Below is a small trained network, with its code and all its weights. Each question gives an input and a target symbol and asks what happens when units are switched off, that is, made to give their printed mean instead of their output.

import numpy as np


def w(rows, s, z=0):
    codes = np.array(rows[::2]) - 128.0
    scale = np.full(codes.shape[1], s)
    scale[-1] = z or s
    return codes * scale


def norm(h):
    return h / np.sqrt((h * h).mean(-1, keepdims=True) + 1e-5)


def f(y):
    return y / 2 * (1 + np.tanh(0.7978845608 * (y + 0.044715 * y**3)))


def softmax(a):
    e = np.exp(a - a.max(-1, keepdims=True))
    return e / e.sum(-1, keepdims=True)


def log_softmax(a):
    a = a - a.max(-1, keepdims=True)
    return a - np.log(np.exp(a).sum(-1, keepdims=True))


def net(x, mask):
    ids = ['ΓΔΞΨαηλμστ'.index(c) for c in x.split()]
    T = len(ids)
    res = E[ids] + P[:T]
    u = 0
    for l in range(2):
        r = norm(res)
        for j in range(2):
            rows = slice(2 * j, 2 * j + 2)
            q, k, v = (r @ M[l][rows].T for M in (Q, K, V))
            z = softmax(np.where(np.tri(T) > 0, q @ k.T / 2**0.5, -1e9)) @ v
            o = O[l][rows]
            res = res + np.where(mask[u + j], z, o[:, -1]) @ o[:, :-1]
        u += 2
        y = f(norm(res) @ A[l][:, :-1].T + A[l][:, -1])
        res = res + np.where(mask[u : u + 16], y, B[l][:, -1]) @ B[l][:, :-1]
        u += 16
    return log_softmax(norm(res)[-1] @ U[:, :-1].T + U[:, -1])


Q, K, V, O, A, B = {}, {}, {}, {}, {}, {}
E = w([
[122,61,79,150,151,124,85,156],'Γ',
[181,84,141,131,2,66,93,69],'Δ',
[88,88,177,148,79,15,151,147],'Ξ',
[223,137,131,56,128,113,85,95],'Ψ',
[165,171,45,100,182,106,211,193],'α',
[132,179,161,193,133,135,157,52],'η',
[6,147,161,94,68,93,143,183],'λ',
[143,43,108,214,63,202,141,213],'μ',
[133,194,141,160,92,175,133,61],'σ',
[103,110,137,177,138,102,162,65],'τ',
],0.025)
P = w([
[119,69,215,158,75,59,247,151],'0',
[104,180,153,82,91,98,198,98],'1',
[110,182,90,125,186,48,113,135],'2',
[146,149,91,138,138,91,68,101],'3',
[145,143,114,112,175,155,39,50],'4',
[101,60,90,109,143,196,92,93],'5',
],0.014)
Q[0] = w([
[156,61,215,131,2,112,128,208],'L0H1',
[78,175,200,70,77,138,219,119],'L0H1',
[154,73,138,141,132,245,142,102],'L0H2',
[74,20,15,164,166,122,167,252],'L0H2',
],0.057)
K[0] = w([
[84,64,174,179,39,72,110,103],'L0H1',
[35,101,137,151,141,123,110,205],'L0H1',
[139,68,144,152,93,75,125,78],'L0H2',
[102,174,144,123,140,151,59,2],'L0H2',
],0.07)
V[0] = w([
[19,88,150,48,71,127,157,228],'L0H1',
[110,130,177,164,79,17,86,111],'L0H1',
[191,220,116,168,85,241,95,148],'L0H2',
[108,131,153,164,186,90,84,2],'L0H2',
],0.04)
O[0] = w([
[172,128,192,169,144,80,52,235,50],'L0H1',
[61,63,204,85,174,138,112,99,9],'L0H1',
[110,153,117,48,19,193,90,221,75],'L0H2',
[51,179,136,84,250,84,56,138,36],'L0H2',
],0.02,0.013)
A[0] = w([
[164,103,92,183,202,168,63,67,91],'L0N1',
[123,176,93,139,108,91,97,114,126],'L0N2',
[95,113,153,177,129,159,112,107,159],'L0N3',
[65,154,153,158,142,171,154,113,100],'L0N4',
[100,164,139,130,172,88,147,127,2],'L0N5',
[92,153,136,72,155,139,140,111,132],'L0N6',
[123,114,168,153,151,137,101,147,126],'L0N7',
[64,110,168,102,93,73,152,86,188],'L0N8',
[110,123,3,116,161,118,134,159,96],'L0N9',
[120,110,164,110,101,86,82,138,137],'L0N10',
[138,21,107,56,97,127,53,102,34],'L0N11',
[123,131,202,130,144,147,123,167,110],'L0N12',
[95,163,132,121,58,211,53,121,152],'L0N13',
[93,127,190,142,83,59,136,162,33],'L0N14',
[130,166,130,131,149,100,130,198,63],'L0N15',
[100,144,147,102,83,164,179,196,185],'L0N16',
],0.038,0.0082)
B[0] = w([
[114,73,40,206,96,185,130,144,210],'L0N1',
[208,181,140,87,93,155,84,143,195],'L0N2',
[130,95,98,88,94,92,79,113,170],'L0N3',
[54,87,142,159,146,157,106,109,181],'L0N4',
[222,185,121,90,102,90,175,94,177],'L0N5',
[18,55,128,181,113,156,199,92,237],'L0N6',
[89,108,79,119,190,133,131,148,153],'L0N7',
[173,42,131,151,197,81,56,106,223],'L0N8',
[253,134,64,23,170,153,180,116,248],'L0N9',
[89,144,104,129,191,192,147,146,155],'L0N10',
[185,74,59,29,104,106,117,61,174],'L0N11',
[104,89,71,113,193,136,153,171,157],'L0N12',
[87,75,80,231,123,132,96,17,247],'L0N13',
[182,113,124,76,188,222,183,167,149],'L0N14',
[78,165,192,137,122,90,23,156,176],'L0N15',
[118,143,21,155,184,43,101,140,242],'L0N16',
],0.039,0.016)
Q[1] = w([
[177,1,114,247,156,144,132,167],'L1H1',
[148,234,148,100,172,103,68,190],'L1H1',
[112,170,142,128,101,104,106,135],'L1H2',
[130,128,124,138,127,150,149,150],'L1H2',
],0.057)
K[1] = w([
[89,3,181,7,195,108,207,13],'L1H1',
[125,161,34,243,21,82,191,115],'L1H1',
[127,108,187,133,128,114,112,130],'L1H2',
[121,109,93,103,152,111,144,129],'L1H2',
],0.039)
V[1] = w([
[153,151,200,205,33,88,163,2],'L1H1',
[164,8,211,33,58,87,21,141],'L1H1',
[97,176,33,121,36,144,97,232],'L1H2',
[171,240,15,15,166,88,184,100],'L1H2',
],0.034)
O[1] = w([
[97,143,128,70,169,80,6,161,156],'L1H1',
[206,30,155,127,135,156,116,128,75],'L1H1',
[72,89,39,96,164,149,136,172,120],'L1H2',
[142,40,75,106,74,84,221,126,252],'L1H2',
],0.024,0.023)
A[1] = w([
[152,132,106,249,19,169,155,113,110],'L1N1',
[113,189,129,208,221,181,118,120,2],'L1N2',
[212,135,199,108,62,109,86,143,74],'L1N3',
[180,162,178,103,120,73,236,132,102],'L1N4',
[96,56,94,119,83,237,82,158,81],'L1N5',
[157,131,165,119,122,132,135,145,109],'L1N6',
[150,165,120,200,218,156,210,215,79],'L1N7',
[95,30,204,101,71,103,54,51,119],'L1N8',
[135,59,98,180,64,128,107,212,101],'L1N9',
[191,226,91,149,31,152,120,52,132],'L1N10',
[127,28,174,50,110,42,202,83,88],'L1N11',
[43,148,148,195,113,198,164,62,113],'L1N12',
[140,111,225,98,213,107,92,148,152],'L1N13',
[104,207,113,50,148,185,60,180,54],'L1N14',
[178,105,231,145,100,177,233,113,101],'L1N15',
[99,233,184,156,122,2,83,74,186],'L1N16',
],0.027,0.0069)
B[1] = w([
[105,199,119,83,171,215,77,63,245],'L1N1',
[168,160,58,98,26,42,137,107,170],'L1N2',
[157,170,11,153,75,209,98,66,175],'L1N3',
[116,144,37,141,217,164,113,133,175],'L1N4',
[111,152,33,135,193,150,92,62,176],'L1N5',
[133,125,106,112,124,135,96,133,132],'L1N6',
[118,235,98,175,61,194,117,174,159],'L1N7',
[160,233,105,72,29,119,165,211,210],'L1N8',
[61,94,192,50,145,52,156,74,206],'L1N9',
[91,71,5,101,191,165,171,202,252],'L1N10',
[101,225,52,147,140,181,66,82,239],'L1N11',
[104,39,247,131,98,163,128,106,186],'L1N12',
[118,198,133,14,85,91,131,181,177],'L1N13',
[46,90,253,183,66,183,90,109,173],'L1N14',
[74,17,226,96,144,62,99,188,169],'L1N15',
[125,163,68,94,218,242,228,150,224],'L1N16',
],0.037,0.019)
U = w([
[85,180,216,10,90,144,138,78,217],'Γ',
[134,221,37,110,103,209,157,117,68],'Δ',
[120,90,85,75,64,43,219,182,175],'Ξ',
[144,210,168,116,211,50,157,37,107],'Ψ',
[2,89,110,179,133,150,27,105,83],'α',
[94,102,189,148,100,164,173,206,253],'η',
[227,117,158,73,29,146,42,85,181],'λ',
[203,121,187,165,170,93,139,124,254],'μ',
[175,190,121,203,111,92,100,90,43],'σ',
[196,46,176,79,200,182,84,115,57],'τ',
],0.0086,0.0035)

Each question gives the input, a string of symbols that net reads in full, and the target symbol t.
The units are the heads (2 rows each of Q, K, V and O) and the neurons (one row each of A and B). Each row of codes is followed by its name. A weight is (code - 128) times the scale printed after its matrix; where a second scale follows, it is the last column's (O, A, B and U).
mask holds one flag per unit, layer by layer, with each layer's heads first. A switched-off unit (its flag False) gives its mean, the last column of its rows in O or B, instead of its output. The means were averaged over made-up inputs and are rounded, as every weight is.
A unit's drop is (log p(t) with every unit on - log p(t) with that unit switched off) / (log p(t) with every unit on - log p(t) with every unit switched off).
The circuit of an input: a set's keep is (log p(t) with only the set's units on - log p(t) with every unit switched off) / (log p(t) with every unit on - log p(t) with every unit switched off). Starting from the 12 units with the biggest drops (on a tie, the unit counted first), units are removed one at a time, each time the one whose removal leaves the highest keep (on an exact tie, the one counted first), for as long as the keep stays at least 0.8.
units of the circuit, in order: the units of the circuit, biggest drop first
unit that matters most: the unit with the biggest drop
top k neurons: the k neurons with the biggest drops, biggest first
k most important neurons of layer l: the k neurons of layer l with the biggest drops, biggest first
heads that matter: for each layer, one digit per head in row order, 1 if its drop is at least 0.15 and else 0, layers parted by /
input σ σ α α, target Ξ: units of the circuit, in order => L0N13, L1H2
input σ σ λ, target α: units of the circuit, in order => L0H2, L0N13
input α α σ, target Ξ: unit that matters most => L0H2
input σ α α τ, target Ξ: heads that matter => 10 / 01
input Γ α η λ, target η: units of the circuit, in order => L0H1, L0N14, L1N7, L1N1
input α η η λ σ α, target α: heads that matter => 01 / 10
input α α Ξ Δ σ, target τ: 3 most important neurons of layer 1 => L1N15, L1N1, L1N8
input α α Ψ μ η, target Ξ: units of the circuit, in order => L1H2, L0N13
input α η μ α σ, target Ξ: units of the circuit, in order => L1H2, L0H2
input α Ψ α, target λ: top 2 neurons => L0N9, L0N15
input η Γ η η μ, target Γ: heads that matter => 01 / 01
input α α μ, target Ξ: 2 most important neurons of layer 1 => L1N1, L1N11
input α μ σ Ψ, target α: units of the circuit, in order => L1H2, L0H2, L0N9, L1N16
input α Ξ α α α Ψ, target Ξ: top 2 neurons => L1N15, L0N13
input τ Ξ α μ, target α: heads that matter => 11 / 00
input σ α Ξ, target τ: heads that matter => 10 / 00
input σ σ τ, target α: 2 most important neurons of layer 0 => L0N13, L0N6
input α σ α, target α: heads that matter => 11 / 10
input Ψ σ Ξ, target α: heads that matter => 01 / 00
input α α η, target Ξ: top 3 neurons => L0N13, L0N6, L0N8
input α μ σ, target α: unit that matters most => L0N16
input α α α Γ, target Ξ: 2 most important neurons of layer 0 => L0N1, L0N9
input α α α μ α μ, target Ξ: units of the circuit, in order => L1H2, L0H1
input α Γ Ψ σ τ τ, target Ψ: units of the circuit, in order => L0H2
input α Δ σ, target λ: 2 most important neurons of layer 0 => L0N9, L0N16
input α α η α α, target Ξ: units of the circuit, in order => L0N9, L1H2
